Below is a small trained network, with its code and all its weights. Each question gives an input and a class and asks what happens when units are switched off, that is, made to give their printed mean instead of their output.

import numpy as np


def w(rows, s, z=0):
    codes = np.array(rows[::2]) - 128.0
    scale = np.full(codes.shape[1], s)
    scale[-1] = z or s
    return codes * scale


def f(y):
    return np.maximum(y, 0)


def log_softmax(a):
    a = a - a.max(-1, keepdims=True)
    return a - np.log(np.exp(a).sum(-1, keepdims=True))


def net(x, mask):
    res = np.array(x, float).reshape(1, 4) / 4 @ E
    y = f(res @ A[0][:, :-1].T + A[0][:, -1])
    res = res + np.where(mask, y, B[0][:, -1]) @ B[0][:, :-1]
    return log_softmax(res[-1] @ U[:, :-1].T + U[:, -1])


A, B = {}, {}
E = w([
[107,74,111,166,192,66,249],'x0',
[180,255,149,158,148,64,100],'x1',
[67,164,52,79,214,149,59],'x2',
[157,114,115,27,194,118,51],'x3',
],0.0064)
A[0] = w([
[164,52,162,152,144,71,178,148],'neuron 0',
[105,47,98,3,99,214,19,209],'neuron 1',
[168,194,113,40,177,126,1,253],'neuron 2',
[159,114,173,117,43,197,93,152],'neuron 3',
[174,224,166,177,110,130,124,148],'neuron 4',
[173,195,108,56,198,75,70,218],'neuron 5',
[91,73,121,108,117,226,148,191],'neuron 6',
[143,191,153,190,42,144,140,221],'neuron 7',
[23,119,54,125,199,145,177,199],'neuron 8',
[165,51,137,168,110,93,210,211],'neuron 9',
[113,165,147,154,154,97,138,104],'neuron 10',
[124,59,141,155,120,84,235,96],'neuron 11',
],0.0065,0.0037)
B[0] = w([
[189,186,169,215,101,72,98,197],'neuron 0',
[92,86,125,92,154,204,123,233],'neuron 1',
[173,158,156,129,136,192,41,253],'neuron 2',
[104,67,92,142,120,163,151,179],'neuron 3',
[147,123,107,161,125,77,172,193],'neuron 4',
[190,145,138,115,192,149,70,226],'neuron 5',
[84,97,92,210,136,130,188,192],'neuron 6',
[171,106,109,209,141,78,191,215],'neuron 7',
[110,60,22,177,167,103,203,204],'neuron 8',
[197,171,116,253,79,40,135,233],'neuron 9',
[87,92,91,146,144,152,162,151],'neuron 10',
[167,193,165,195,75,98,97,207],'neuron 11',
],0.0074,0.0076)
U = w([
[204,234,225,187,87,72,93,158],'0',
[71,123,209,21,60,79,142,7],'1',
[152,91,84,182,86,49,226,165],'2',
[68,21,73,145,186,141,197,177],'3',
[32,71,162,61,94,196,83,82],'4',
[45,151,203,3,71,69,163,2],'5',
[198,123,133,41,199,153,39,148],'6',
],0.0062,0.0032)

Each question gives the input, the list of numbers given to net, and the class t.
The units are the neurons (one row each of A and B). Each row of codes is followed by its name. A weight is (code - 128) times the scale printed after its matrix; where a second scale follows, it is the last column's (A, B and U).
mask holds one flag per neuron, in row order. A switched-off neuron (its flag False) gives its mean, the last column of its row in B, instead of its output. The means were averaged over made-up inputs and are rounded, as every weight is.
A unit's drop is (log p(t) with every unit on - log p(t) with that unit switched off) / (log p(t) with every unit on - log p(t) with every unit switched off).
The circuit of an input: a set's keep is (log p(t) with only the set's units on - log p(t) with every unit switched off) / (log p(t) with every unit on - log p(t) with every unit switched off). Starting from all 12 units, units are removed one at a time, each time the one whose removal leaves the highest keep (on an exact tie, the one counted first), for as long as the keep stays at least 0.8.
units of the circuit, in order: the units of the circuit, biggest drop first
unit that matters most: the unit with the biggest drop
k most important neurons: the k neurons with the biggest drops, biggest first
drop when u is switched off: that unit's drop, to one decimal
input [-8,1,7,-2], class 6: 2 most important neurons	(neuron 2; neuron 5)
input [-4,1,-3,-6], class 2: units of the circuit, in order	(neuron 2; neuron 7)
input [-5,6,-5,-7], class 2: units of the circuit, in order	(neuron 7; neuron 2; neuron 4)
input [6,-2,-4,7], class 0: units of the circuit, in order	(neuron 0; neuron 11)
input [-8,-8,2,4], class 4: unit that matters most	neuron 1
input [3,8,1,0], class 6: 2 most important neurons	(neuron 9; neuron 11)
input [5,-3,-4,-8], class 0: 3 most important neurons	(neuron 11; neuron 0; neuron 9)
input [7,3,-7,-1], class 0: 3 most important neurons	(neuron 11; neuron 0; neuron 8)
input [-7,0,-1,4], class 6: 2 most important neurons	(neuron 2; neuron 5)
input [-6,-2,7,-5], class 4: 2 most important neurons	(neuron 9; neuron 1)
input [-6,-8,-5,4], class 4: 3 most important neurons	(neuron 8; neuron 1; neuron 7)
input [-3,7,-3,-8], class 2: 2 most important neurons	(neuron 7; neuron 2)
input [-6,-2,3,-6], class 3: drop when neuron 7 is switched off	0.1
input [-5,6,-6,5], class 6: drop when neuron 7 is switched off	-0.1
input [-5,-1,5,-7], class 3: drop when neuron 3 is switched off	0.0
input [-8,-6,-4,-7], class 3: unit that matters most	neuron 3
